Each row has a name. Each question is about the rows just above it. Places in a row count from 0.

[-17  10  10 -17  10] = k989
[ 34   2 -10 -10 -10] = k191
[-1 -1 -1  3 -1] = k135
[ 34  11   1   9 -17] = k661
At which places does k989 hold [10]?
1 2 4
At which places does k135 hold [-1]?
0 1 2 4
Places of [-10] in row k191:
2 3 4
Places of [-17] in row k989:
0 3

[ -7  40 -29 -12] : k749
[ -2  40 -21 -12] : k149
[ -2  40 -21 -17] : k536
[-31 -31 -31  -9] : k385
[-6 -6 -6 -6] : k534
[-11  -7 -33 -11] : k439
[-29 -29 -29 -12] : k932
[ -8  39 -30 -10] : k221
[ -1  40 -20  -5] : k947
Every place of [-11] in k439:
0 3
Every place of [-31] in k385:
0 1 2
Places of [-29] in row k932:
0 1 2
Places of [-6] in row k534:
0 1 2 3
Places of [-1] in row k947:
0
Places of [-20] in row k947:
2

[-23   7  27  -9 -27 -23] = k154
[-17 -26  18 -35 -34  22] = k908
[ -1   8 -38   8  -1   8] = k406
[ 38  37  -8 -10   7 -34] = k128
[ 44   1   9   3 -15 -19] = k22
Places of [22] in row k908:
5
At which places does k406 hold [8]?
1 3 5
Places of [37] in row k128:
1
Places of [3] in row k22:
3
Places of [-9] in row k154:
3
At which places does k908 hold [-35]?
3

[-16  20   8  -6  20  17  13 -32 -41 -41  12  19  10  11  23   1 -39  21
   4   7  20 -35  15   9  20  16  15  15 -32] : k393
[-27  15  -2 -22  15   8  -2  12 -38 -47  -3  13   5  -1  12  -7 -36  12
 -10  -1  14 -39  -2  -1  14  12  12   0 -31] : k983
[ -5 -12 -12  -8  26   8 -12   4   1  20 -13  20   3  20  20 -12   0  18
 -13 -12  22   2 -16 -15  19  20   4 -19 -12] : k626
[ -1  29   5   2  30  19   8 -11 -19 -13   9  26  12  10  30   2 -17  25
   6   5  28 -11  12   8  26  22  16  12 -16] : k655
[  8  -8 -11   2  -8  -9  -9  12  20  26  -8  -5  -6 -13  -8  -4  19  -7
  -6  -9  -9  21 -14  -9  -9  -7  -7 -16  14] : k752
[-12  27   1  -4  27  14  -2 -18 -10 -25  -2  23   7  -3  28  -5 -15  22
  -6   3  25 -20  -4  -1  24  27  11  -5  -7] : k972
[ 18  24 -11   4  26   5 -16  34  38 -16 -16  22   2 -15  23   0  38  15
  -3  -9  20  38 -14 -10  17  20   3 -16  29] : k819
[-18 -10 -11 -16 -10  -7 -10  -9 -13 -10 -12 -11  -7 -16  -8 -12 -12  -9
 -18 -10  -8 -14 -17 -10  -8  -9  -8 -18 -14] : k86
[ 26 -12   4  23 -12  -6   5  18  34  42   6  -7  -3   8 -11   9  31  -9
  14   5 -12  33   9   3  10 -12  -2   7  28] : k892
[  5  17  19 -24  17   5 -14 -23 -31 -37 -15  10   0 -16  16 -17 -30  10
 -20  -9  15 -34 -15 -14  13  14   1 -17 -29] : k647
[20 30 -2 11 32 12 -5 25 30 38 -3 30 12 -1 26  4 29 22  6 -1 26 31 -1 -1
 22 26  9 -1 24] : k437
At which places does k983 hold [12]?
7 14 17 25 26
Places of [-15] in row k647:
10 22
Places of [11] in row k437:
3
At which places does k626 hold [20]?
9 11 13 14 25

[-13  10   8   7  -7 -29 -40   3   9   4   4  13   1 -26  10  -8   2  10
 -30  -2   2  11   7   4   3 -22  11   2 -36   6  -7   8   6  -1 -20 -17
   8  -5 -23]  k210
[ -8  37  12  -3   8   8  14  -4  31   5 -17 -26 -16   4  28 -17  -8  30
   5 -23 -24  27  34   8 -26  -4  34 -29   8 -13 -16   0  29   1 -18  -1
  30 -20  12]  k158
[  0  52  35  45 -17 -31 -25  20  45  29  16  53   3 -28  43   8  12  49
 -19  24  29  45  35  33  20 -26  46   3 -24  -9   5  -8  47 -12  15 -16
  50  16 -23]  k339
[ 13 -13  -9   4  33  31  43  10  -4  -1  -2 -12  12  30  -6   6   1 -15
  34 -12  -5 -13 -12  -3 -12  24 -14 -15  39   9   4   2 -15  16   7  19
 -17  -1  24]  k129
[ -2  34  18   2 -24  -7 -34  -3  23   6 -10  35 -12 -17  25 -15   4  31
 -26  -8  -1  29  36  13 -12  -4  34   9 -28   9  27  25  27 -31   0   2
  31  -5 -19]  k915
[  0  23  -1 -15  34  36  50  20  17   0 -16  19   2  36   8   0  -3  16
  41 -12  -9  11  15   0 -17  22  16 -19  44 -13 -13  -3  24  30  -3  18
  23  -1  40]  k968
[-19  -9  -5  -5  -3  -2  -7  -6 -11  -5 -16  -7  -9 -11  -8 -22  -8  -7
 -14 -19  -9  -6  -7  -7 -22 -17  -6 -18  -8  -2  -2  -2 -10  -2 -20 -15
 -10 -21  -9]  k928
[ 29 -17 -21 -15   8  45  54  -4  -9  -5  11 -18  11  37 -19  18 -10 -21
  39  13   2 -23 -22 -10   8  38 -24   5  47  -3   4 -16  -7   1  23  30
 -10  19  28]  k194
[-26  21   0 -18 -17 -28 -39 -20   7  -7 -20  18 -29 -28   6 -30 -13  15
 -37 -17 -23  28  17  -6 -22 -31  18 -13 -34 -12  -3   1  12 -18 -21 -23
  15 -28 -22]  k703
[ 14  22   0  -5  28  38  53   0  22  10   3  12   5  36   8  14   5  14
  40   1  -8   9  15   2   2  29  15  -7  45 -11 -27  -6  27  22   6  22
  25   1  39]  k436
At which places does k194 hold [19]?
37
At which places does k339 hold [45]?
3 8 21
At which places does k928 hold [-2]?
5 29 30 31 33
Every place of [27] in k436:
32
Places of [34] in row k158:
22 26

[ 31  31 -24  43 -21  36 -24  31 -20]  k987
[  1  28  15 -22 -44  35  17  44  44]  k852
[  0  28  -6  -5  -6 -17  -6  18 -34]  k784
[ 47  23 -24 -34  41 -14  16  42 -16]  k107
[  6 -23 -19 -35 -37 -38 -27 -49 -39]  k597
[ 12 -25 -23   2 -12  45 -45  13  12]  k594
At which places does k987 hold [31]?
0 1 7
At which places does k107 hold [23]?
1
Every place of [-6] in k784:
2 4 6
Places of [42] in row k107:
7
Every place of [1] in k852:
0
Every place of [-22] in k852:
3

[ 5 -2 -1  8 -1  2 -3 -4  1  1  1  6 14  3  1] : k921
[  5   5 -20  33 -29 -20  -3   5   1   5   1 -20 -20  32   1] : k612
[ 5  5 -1  5 -1 -1 -1 -1  3  5  1 -1 -2  3  1] : k13
[-21 -10  -1   4   3 -15  -3  -2   8   5   1   5  21   0   1] : k294
Places of [-1] in row k13:
2 4 5 6 7 11
Every place of [-20] in k612:
2 5 11 12

[42 -1 -2 -1] : k260
[13  5  9 41] : k110
[  6 -10  -8  48] : k119
[41 41 40 41] : k96
Every place of [41] in k96:
0 1 3
Places of [13] in row k110:
0
Every place of [-8] in k119:
2
At which places does k260 hold [-1]?
1 3
Every place of [9] in k110:
2

[ -4  -4  39   2  28 -16 -17 -36  31 -20 -28   7   7  12 -21  38  15  23
  -8  42 -39] : k988
[ -4  -9  39   2  28 -40 -17 -36  31 -20 -28  11  10  12 -21  -4  14  23
  -8  42 -41] : k616
[ -4 -17  45   2  31 -40 -17 -36  30 -20 -28  14  21 -17 -21  -4  14 -17
  -8  14 -41] : k375
[-17  -2  37   2  28 -40 -17 -41  42 -20 -28  11   3  12 -21  -9  14  23
  -8  47 -41] : k644
[ -4  -2  39   2  25 -40 -17 -32  41 -14 -28  20   7  12 -21  -4   7  23
  -8  42 -38] : k840
[ -4  -2  36   2  27 -40 -17 -36  31 -20 -28   8   7   3 -21  -4  14  23
  -8  42 -45] : k873
[ 31  -2  39   2  28 -55 -17 -36  31 -20 -28   4  12   8 -23  -4  22  42
  -8  42 -41] : k331
Every place of [-17] in k375:
1 6 13 17
At which places does k331 hold [31]?
0 8
Places of [39] in row k331:
2

[ -4  14  18 -22  -8  50]  k719
[  7   0   2 -18  -2 -17]  k237
[ 1 42  1  1 42 42]  k890
[-34 -34  46 -23  52 -23]  k420
[  0  29   0 -22   5   5]  k783
[ 48  -7 -37   2  13 -36]  k122
At which places does k783 hold [5]?
4 5
At which places does k122 hold [-36]?
5
At which places does k719 hold [-4]?
0
At which places does k890 hold [1]?
0 2 3
At which places does k420 hold [-23]?
3 5
Every place of [-17] in k237:
5

